Below are the code and all the weights of a small trained network. Each question names an input and a class and asks about switching units off, where a switched-off unit gives its printed mean instead of its output.

import numpy as np


def w(rows, s, z=0):
    codes = np.array(rows[::2]) - 128.0
    scale = np.full(codes.shape[1], s)
    scale[-1] = z or s
    return codes * scale


def f(y):
    return np.maximum(y, 0)


def log_softmax(a):
    a = a - a.max(-1, keepdims=True)
    return a - np.log(np.exp(a).sum(-1, keepdims=True))


def net(x, mask):
    res = np.array(x, float).reshape(1, 3) / 4 @ E
    y = f(res @ A[0][:, :-1].T + A[0][:, -1])
    res = res + np.where(mask, y, B[0][:, -1]) @ B[0][:, :-1]
    return log_softmax(res[-1] @ U[:, :-1].T + U[:, -1])


A, B = {}, {}
E = w([
[191,192,50],'x0',
[175,17,137],'x1',
[254,174,70],'x2',
],0.0089)
A[0] = w([
[255,133,29,150],'N1',
[227,180,68,197],'N2',
[99,45,131,235],'N3',
[206,218,120,110],'N4',
[105,125,111,3],'N5',
[93,62,249,212],'N6',
[83,212,156,173],'N7',
],0.012,0.0061)
B[0] = w([
[152,49,193,231],'N1',
[215,56,99,220],'N2',
[111,95,206,220],'N3',
[186,142,114,185],'N4',
[114,70,144,128],'N5',
[71,129,156,251],'N6',
[81,254,54,186],'N7',
],0.014,0.013)
U = w([
[86,199,8,156],'0',
[140,63,164,156],'1',
[55,126,176,79],'2',
[255,73,94,3],'3',
],0.011,0.0029)

Each question gives the input, the list of numbers given to net, and the class t.
The units are the neurons (one row each of A and B). Each row of codes is followed by its name. A weight is (code - 128) times the scale printed after its matrix; where a second scale follows, it is the last column's (A, B and U).
mask holds one flag per neuron, in row order. A switched-off neuron (its flag False) gives its mean, the last column of its row in B, instead of its output. The means were averaged over made-up inputs and are rounded, as every weight is.
A unit's drop is (log p(t) with every unit on - log p(t) with that unit switched off) / (log p(t) with every unit on - log p(t) with every unit switched off).
The circuit of an input: a set's keep is (log p(t) with only the set's units on - log p(t) with every unit switched off) / (log p(t) with every unit on - log p(t) with every unit switched off). Starting from all 7 units, units are removed one at a time, each time the one whose removal leaves the highest keep (on an exact tie, the one counted first), for as long as the keep stays at least 0.8.
circuit, biggest first: the units of the circuit, biggest drop first
k most important neurons: the k neurons with the biggest drops, biggest first
drop when u is switched off: that unit's drop, to one decimal
input [-5,-4,5], class 3: circuit, biggest first -> (N6)
input [-7,8,4], class 2: circuit, biggest first -> (N2 N6)
input [3,-5,1], class 3: 3 most important neurons -> (N2 N6 N4)
input [-5,-5,5], class 0: circuit, biggest first -> (N1 N3)
input [-7,6,1], class 2: 2 most important neurons -> (N2 N6)
input [6,0,-3], class 3: 2 most important neurons -> (N6 N3)
input [6,0,-8], class 0: 2 most important neurons -> (N1 N7)
input [-3,6,-6], class 2: 2 most important neurons -> (N6 N2)
input [-7,-5,7], class 3: drop when N6 is switched off -> 0.4
input [-5,-1,3], class 2: drop when N1 is switched off -> 0.3
input [-3,-8,-2], class 0: drop when N5 is switched off -> 0.0
input [2,-7,1], class 0: drop when N7 is switched off -> 1.3
